Here is a tiny trained network, its code and every weight. The questions are about switching its units off for an input and a target symbol, where a switched-off unit gives its printed mean instead of its output.

import numpy as np


def w(rows, s, z=0):
    codes = np.array(rows[::2]) - 128.0
    scale = np.full(codes.shape[1], s)
    scale[-1] = z or s
    return codes * scale


def f(y):
    return np.maximum(y, 0)


def softmax(a):
    e = np.exp(a - a.max(-1, keepdims=True))
    return e / e.sum(-1, keepdims=True)


def log_softmax(a):
    a = a - a.max(-1, keepdims=True)
    return a - np.log(np.exp(a).sum(-1, keepdims=True))


def net(x, mask):
    ids = ['ΓΔΛΦΨΩαβεζηθμξπσ'.index(c) for c in x.split()]
    T = len(ids)
    res = E[ids] + P[:T]
    u = 0
    for l in range(3):
        r = res
        for j in range(2):
            rows = slice(2 * j, 2 * j + 2)
            q, k, v = (r @ M[l][rows].T for M in (Q, K, V))
            z = softmax(np.where(np.tri(T) > 0, q @ k.T / 2**0.5, -1e9)) @ v
            o = O[l][rows]
            res = res + np.where(mask[u + j], z, o[:, -1]) @ o[:, :-1]
        u += 2
        y = f(res @ A[l][:, :-1].T + A[l][:, -1])
        res = res + np.where(mask[u : u + 4], y, B[l][:, -1]) @ B[l][:, :-1]
        u += 4
    return log_softmax(res[-1] @ U[:, :-1].T + U[:, -1])


Q, K, V, O, A, B = {}, {}, {}, {}, {}, {}
E = w([
[140,135,152,64,157,72,98],'Γ',
[171,124,46,148,93,116,75],'Δ',
[34,149,90,156,95,142,129],'Λ',
[78,157,193,179,169,60,160],'Φ',
[167,118,207,175,51,136,127],'Ψ',
[72,68,88,166,35,77,131],'Ω',
[98,74,187,193,151,201,147],'α',
[69,188,118,116,66,44,167],'β',
[73,186,216,116,130,131,109],'ε',
[157,193,148,172,166,174,167],'ζ',
[135,218,64,139,115,152,119],'η',
[103,63,52,169,84,230,124],'θ',
[149,95,79,184,195,149,41],'μ',
[108,3,121,76,118,106,86],'ξ',
[158,81,165,185,232,99,58],'π',
[146,96,129,53,22,143,107],'σ',
],0.014)
P = w([
[194,216,110,159,126,90,202],'0',
[76,143,166,9,203,251,36],'1',
[80,151,170,71,173,202,16],'2',
[58,152,168,99,160,179,2],'3',
[64,145,156,121,151,182,16],'4',
[68,146,163,139,141,159,3],'5',
[62,145,156,141,148,163,17],'6',
[74,146,150,156,141,166,17],'7',
[58,148,146,136,145,163,28],'8',
[64,150,134,143,148,156,28],'9',
[49,148,123,135,161,163,59],'10',
[49,160,110,129,159,164,63],'11',
[36,139,94,127,176,163,84],'12',
[38,136,105,119,173,175,90],'13',
],0.0052)
Q[0] = w([
[143,98,254,8,77,150,53],'0.h0',
[242,62,192,36,26,157,109],'0.h0',
[178,89,138,165,106,108,51],'0.h1',
[167,163,18,168,160,169,236],'0.h1',
],0.0071)
K[0] = w([
[73,117,150,164,67,156,12],'0.h0',
[126,138,221,77,64,174,49],'0.h0',
[151,49,58,158,107,114,116],'0.h1',
[148,160,114,115,171,171,189],'0.h1',
],0.011)
V[0] = w([
[88,75,101,179,101,127,166],'0.h0',
[86,153,242,87,3,175,23],'0.h0',
[36,165,135,162,133,162,51],'0.h1',
[157,51,139,90,150,156,37],'0.h1',
],0.0073)
O[0] = w([
[92,16,180,139,3,205,118,95],'0.h0',
[49,126,32,129,166,133,250,253],'0.h0',
[102,195,127,152,205,194,100,232],'0.h1',
[172,79,76,70,205,145,181,159],'0.h1',
],0.0067,0.0072)
A[0] = w([
[127,176,121,141,118,151,94,135],'0.n0',
[112,171,115,122,61,179,169,252],'0.n1',
[190,108,2,143,78,174,95,209],'0.n2',
[128,117,7,136,103,127,81,237],'0.n3',
],0.0086,0.0017)
B[0] = w([
[181,170,87,127,120,163,89,230],'0.n0',
[146,166,38,150,121,143,154,254],'0.n1',
[76,172,254,36,103,142,151,203],'0.n2',
[87,147,168,80,107,158,62,252],'0.n3',
],0.0087,0.0036)
Q[1] = w([
[253,71,229,128,46,16,139],'1.h0',
[250,88,228,118,33,29,117],'1.h0',
[232,132,196,106,172,124,162],'1.h1',
[12,236,132,97,248,182,105],'1.h1',
],0.0072)
K[1] = w([
[170,40,52,47,221,110,116],'1.h0',
[132,37,94,71,227,147,59],'1.h0',
[149,181,191,93,254,109,184],'1.h1',
[181,216,71,242,70,165,139],'1.h1',
],0.0064)
V[1] = w([
[92,140,219,116,164,95,157],'1.h0',
[134,106,153,160,78,83,109],'1.h0',
[2,127,81,111,85,125,134],'1.h1',
[88,121,144,159,139,138,131],'1.h1',
],0.0097)
O[1] = w([
[94,140,254,111,192,127,197,160],'1.h0',
[160,133,202,191,11,82,127,91],'1.h0',
[28,130,101,151,136,65,72,254],'1.h1',
[72,93,108,181,209,133,121,162],'1.h1',
],0.0067,0.0074)
A[1] = w([
[78,64,127,136,65,157,108,251],'1.n0',
[116,2,94,61,196,176,83,61],'1.n1',
[193,181,84,255,160,96,147,205],'1.n2',
[122,134,141,240,149,188,202,164],'1.n3',
],0.0045,0.0031)
B[1] = w([
[133,19,189,149,186,111,199,238],'1.n0',
[3,198,87,180,214,187,115,236],'1.n1',
[161,146,153,117,119,145,244,238],'1.n2',
[102,41,45,47,161,129,180,252],'1.n3',
],0.0058,0.003)
Q[2] = w([
[95,115,119,116,112,92,74],'2.h0',
[255,37,132,128,34,103,90],'2.h0',
[75,196,86,133,190,144,115],'2.h1',
[217,62,100,164,67,86,152],'2.h1',
],0.0079)
K[2] = w([
[141,154,108,157,163,170,177],'2.h0',
[75,93,41,113,254,164,77],'2.h0',
[192,134,195,128,20,73,140],'2.h1',
[40,151,133,126,234,157,60],'2.h1',
],0.0069)
V[2] = w([
[190,48,142,241,191,172,120],'2.h0',
[191,218,130,186,164,67,114],'2.h0',
[94,158,104,179,118,226,188],'2.h1',
[157,91,91,119,119,47,255],'2.h1',
],0.0061)
O[2] = w([
[141,55,136,212,214,134,101,5],'2.h0',
[210,218,116,168,154,53,96,254],'2.h0',
[110,190,107,220,118,200,209,190],'2.h1',
[161,74,60,144,141,60,255,195],'2.h1',
],0.0063,0.0057)
A[2] = w([
[66,169,186,187,37,214,205,147],'2.n0',
[137,104,32,114,166,60,72,255],'2.n1',
[185,3,240,17,141,84,140,198],'2.n2',
[116,123,74,126,163,236,99,172],'2.n3',
],0.0054,0.0055)
B[2] = w([
[83,143,182,237,78,200,143,230],'2.n0',
[206,107,150,192,64,3,140,254],'2.n1',
[106,32,112,122,245,8,82,152],'2.n2',
[230,33,87,79,161,161,63,253],'2.n3',
],0.0049,0.0078)
U = w([
[160,139,102,83,146,65,127,254],'Γ',
[113,162,211,54,99,131,101,108],'Δ',
[118,122,74,217,85,128,47,159],'Λ',
[110,152,255,182,160,102,161,193],'Φ',
[145,75,84,169,76,115,214,153],'Ψ',
[90,70,170,168,58,101,125,199],'Ω',
[126,41,145,191,167,178,150,80],'α',
[134,170,121,151,32,67,133,74],'β',
[83,201,116,148,186,152,159,86],'ε',
[229,131,134,134,113,187,163,226],'ζ',
[182,196,100,104,71,142,76,47],'η',
[96,92,192,122,112,203,121,54],'θ',
[158,123,174,131,174,163,39,74],'μ',
[108,32,123,79,144,129,130,107],'ξ',
[185,85,136,194,193,120,87,54],'π',
[94,121,102,41,61,132,191,88],'σ',
],0.0068,0.0052)

Each question gives the input, a string of symbols that net reads in full, and the target symbol t.
The units are the heads (2 rows each of Q, K, V and O) and the neurons (one row each of A and B). Each row of codes is followed by its name. A weight is (code - 128) times the scale printed after its matrix; where a second scale follows, it is the last column's (O, A, B and U).
mask holds one flag per unit, layer by layer, with each layer's heads first. A switched-off unit (its flag False) gives its mean, the last column of its rows in O or B, instead of its output. The means were averaged over made-up inputs and are rounded, as every weight is.
A unit's drop is (log p(t) with every unit on - log p(t) with that unit switched off) / (log p(t) with every unit on - log p(t) with every unit switched off).
The circuit of an input: a set's keep is (log p(t) with only the set's units on - log p(t) with every unit switched off) / (log p(t) with every unit on - log p(t) with every unit switched off). Starting from the 12 units with the biggest drops (on a tie, the unit counted first), units are removed one at a time, each time the one whose removal leaves the highest keep (on an exact tie, the one counted first), for as long as the keep stays at least 0.8.
circuit, biggest first: the units of the circuit, biggest drop first
most important unit: the unit with the biggest drop
k most important neurons: the k neurons with the biggest drops, biggest first
top k neurons in layer l: the k neurons of layer l with the biggest drops, biggest first
which heads matter: for each layer, one digit per head in row order, 1 if its drop is at least 0.15 and else 0, layers parted by /
input Λ Δ ε σ Γ ε ε ε Δ Φ Γ Γ, target Λ: most important unit => 1.h0
input ε Φ β Φ β ε η ε ξ ζ Ψ μ α Λ, target Λ: circuit, biggest first => [0.n2 0.h1 1.h1 0.h0]
input ε Φ ε ξ, target ε: circuit, biggest first => [1.n1 1.h0]
input σ Γ Λ Φ Ω ζ ε β Φ Δ, target Δ: 2 most important neurons => [0.n2 0.n3]
input Γ ε Γ Ψ ε ε ζ ε Γ β α ζ Λ, target Γ: which heads matter => 11 / 00 / 01
input α ζ ε Γ σ ε, target α: circuit, biggest first => [2.h0 0.h0 1.h1 0.n3]
input ε α θ, target θ: 2 most important neurons => [0.n2 2.n0]
input Φ Ψ ε ε Λ Φ ε Φ ξ ζ, target Φ: 4 most important neurons => [2.n3 0.n1 1.n2 2.n0]
input ζ Λ μ ε ε ε ζ Δ, target ζ: which heads matter => 10 / 01 / 01
input Γ π Φ, target Γ: circuit, biggest first => [2.h1 0.h1 2.n0 1.n1]
input Λ Γ σ σ Ψ α Φ Δ Γ ε β ε Λ ε, target Λ: top 3 neurons in layer 0 => [0.n1 0.n2 0.n0]
input ζ Φ Γ, target ζ: circuit, biggest first => [1.h1 0.h0]
input Φ Γ ε Γ Λ π σ Λ Λ, target Φ: circuit, biggest first => [1.h0 0.h1 0.h0]
input β θ σ ε Ψ Γ ζ ε Λ Γ Λ ε, target β: top neuron in layer 0 => [0.n1]
input Φ Ψ ε Γ ε Φ Γ Γ ε Γ Λ α Γ ε, target Φ: circuit, biggest first => [1.h0 0.h1]
input Γ ε Γ ζ ε Γ Λ Λ Ψ Φ Γ Λ Φ η, target Γ: which heads matter => 01 / 10 / 01
input ε ε ε Γ ε Γ Ψ, target ε: circuit, biggest first => [0.h0 1.h0]
input Γ ζ Γ Φ ξ Λ σ ζ, target Γ: circuit, biggest first => [2.h1 0.h1 2.n0 0.h0]
input Ψ ε μ Φ μ σ σ Γ Γ σ, target Ψ: which heads matter => 10 / 10 / 01
input θ Φ Γ Γ σ Λ ξ, target θ: which heads matter => 10 / 00 / 11
input α Λ α, target α: which heads matter => 00 / 00 / 10
input Γ ε σ Γ Ψ ε ε σ, target Γ: most important unit => 2.h1
input σ Γ ζ Ψ Ω ζ Ψ Λ Δ, target σ: which heads matter => 01 / 00 / 10
input Γ Δ ξ Γ ε Φ Ψ, target Γ: which heads matter => 11 / 10 / 01
input Γ α ε Ψ μ ε ε ξ σ σ ε ζ, target ζ: circuit, biggest first => [1.h1 0.n0 0.h0]
input Δ σ σ, target Δ: 3 most important neurons => [0.n2 0.n3 1.n3]
input σ ζ Δ Γ Ψ, target σ: most important unit => 2.h0
input Δ Φ Γ Λ Ω ε Φ ξ ε, target Δ: which heads matter => 00 / 00 / 11
input Λ Γ Ψ, target Ψ: top 2 neurons in layer 1 => [1.n2 1.n0]
